Here is a tiny trained network, its code and every weight. The questions are about switching its units off for an input and a class, where a switched-off unit gives its printed mean instead of its output.

import numpy as np


def w(rows, s, z=0):
    codes = np.array(rows[::2]) - 128.0
    scale = np.full(codes.shape[1], s)
    scale[-1] = z or s
    return codes * scale


def f(y):
    return y / 2 * (1 + np.tanh(0.7978845608 * (y + 0.044715 * y**3)))


def log_softmax(a):
    a = a - a.max(-1, keepdims=True)
    return a - np.log(np.exp(a).sum(-1, keepdims=True))


def net(x, mask):
    res = np.array(x, float).reshape(1, 6) / 4 @ E
    y = f(res @ A[0][:, :-1].T + A[0][:, -1])
    res = res + np.where(mask, y, B[0][:, -1]) @ B[0][:, :-1]
    return log_softmax(res[-1] @ U[:, :-1].T + U[:, -1])


A, B = {}, {}
E = w([
[127,120,120,133],'x0',
[158,127,22,29],'x1',
[134,162,153,105],'x2',
[135,157,152,110],'x3',
[2,54,148,63],'x4',
[229,7,137,93],'x5',
],0.0066)
A[0] = w([
[133,155,235,155,101],'N1',
[185,146,161,225,140],'N2',
[145,184,92,44,108],'N3',
[104,166,139,127,108],'N4',
[80,186,84,152,118],'N5',
[40,84,146,55,100],'N6',
[146,150,147,221,150],'N7',
[26,96,89,114,107],'N8',
[73,70,124,124,108],'N9',
[184,48,134,96,107],'N10',
[147,81,136,122,62],'N11',
[204,86,124,77,125],'N12',
[114,104,229,197,109],'N13',
[187,166,132,142,108],'N14',
[117,179,81,77,139],'N15',
[150,218,221,54,176],'N16',
[179,116,170,34,128],'N17',
[55,198,1,179,114],'N18',
[70,192,236,85,253],'N19',
[56,184,102,183,123],'N20',
[121,185,79,56,117],'N21',
[113,92,174,6,123],'N22',
[73,177,128,116,96],'N23',
[71,80,170,88,118],'N24',
[89,96,180,60,121],'N25',
[212,149,85,196,108],'N26',
[134,138,89,104,165],'N27',
[146,182,161,108,191],'N28',
[121,119,47,104,100],'N29',
[205,197,74,136,138],'N30',
[64,223,106,101,108],'N31',
[186,163,93,178,110],'N32',
[212,160,27,36,104],'N33',
[110,131,70,152,160],'N34',
[185,67,190,84,101],'N35',
[135,99,32,70,82],'N36',
],0.0093,0.0058)
B[0] = w([
[131,99,197,116,166],'N1',
[90,135,122,59,188],'N2',
[78,97,188,73,170],'N3',
[164,112,177,177,136],'N4',
[217,117,177,174,166],'N5',
[116,251,95,125,189],'N6',
[95,97,128,39,179],'N7',
[135,184,104,127,177],'N8',
[89,158,145,161,153],'N9',
[166,136,123,178,182],'N10',
[161,164,171,133,125],'N11',
[157,104,155,180,190],'N12',
[113,63,255,32,183],'N13',
[105,239,57,144,153],'N14',
[166,42,167,100,169],'N15',
[116,74,73,162,187],'N16',
[163,101,121,142,171],'N17',
[179,84,166,217,198],'N18',
[120,91,85,118,255],'N19',
[195,86,134,178,186],'N20',
[158,92,170,90,171],'N21',
[147,169,98,155,184],'N22',
[171,161,126,166,152],'N23',
[80,223,55,113,170],'N24',
[103,226,111,192,165],'N25',
[86,213,73,110,185],'N26',
[120,79,131,88,162],'N27',
[130,109,77,111,176],'N28',
[94,158,238,67,152],'N29',
[44,176,83,110,203],'N30',
[186,123,145,204,188],'N31',
[50,216,88,154,166],'N32',
[85,120,216,107,233],'N33',
[119,75,170,109,152],'N34',
[203,184,74,252,169],'N35',
[107,128,204,125,179],'N36',
],0.006,0.0071)
U = w([
[48,206,86,113,81],'0',
[253,87,159,204,63],'1',
[104,70,119,92,255],'2',
[81,68,242,31,50],'3',
],0.012,0.0089)

Each question gives the input, the list of numbers given to net, and the class t.
The units are the neurons (one row each of A and B). Each row of codes is followed by its name. A weight is (code - 128) times the scale printed after its matrix; where a second scale follows, it is the last column's (A, B and U).
mask holds one flag per neuron, in row order. A switched-off neuron (its flag False) gives its mean, the last column of its row in B, instead of its output. The means were averaged over made-up inputs and are rounded, as every weight is.
A unit's drop is (log p(t) with every unit on - log p(t) with that unit switched off) / (log p(t) with every unit on - log p(t) with every unit switched off).
The circuit of an input: a set's keep is (log p(t) with only the set's units on - log p(t) with every unit switched off) / (log p(t) with every unit on - log p(t) with every unit switched off). Starting from the 12 units with the biggest drops (on a tie, the unit counted first), units are removed one at a time, each time the one whose removal leaves the highest keep (on an exact tie, the one counted first), for as long as the keep stays at least 0.8.
circuit, biggest first: the units of the circuit, biggest drop first
top k neurons: the k neurons with the biggest drops, biggest first
drop of u: that unit's drop, to one decimal
input [-7,-7,2,-8,-2,-8], class 1: circuit, biggest first -> N20
input [-3,-5,5,-2,-5,-1], class 0: circuit, biggest first -> N32, N18
input [-6,-7,1,-8,-7,6], class 0: circuit, biggest first -> N26, N32, N2
input [0,0,6,7,7,7], class 0: circuit, biggest first -> N24, N6, N25
input [2,-3,7,2,-4,-6], class 2: top 4 neurons -> N7, N2, N35, N19
input [7,8,1,8,0,7], class 3: top 2 neurons -> N33, N3
input [7,-8,2,-3,-5,-6], class 3: top 3 neurons -> N13, N7, N2
input [1,-7,-7,-7,-5,1], class 2: top 2 neurons -> N33, N29
input [1,4,0,-1,-3,-1], class 3: top 2 neurons -> N33, N35
input [5,5,3,7,3,-5], class 1: top 2 neurons -> N31, N18
input [0,8,5,3,-1,-6], class 3: top 2 neurons -> N3, N33
input [-3,-5,-5,-6,5,8], class 1: drop of N35 -> 0.3
input [-2,7,-2,-2,5,2], class 3: drop of N33 -> 0.2
input [1,5,-6,6,6,-2], class 0: circuit, biggest first -> N6
input [-3,7,0,-2,5,-2], class 3: drop of N7 -> 0.0
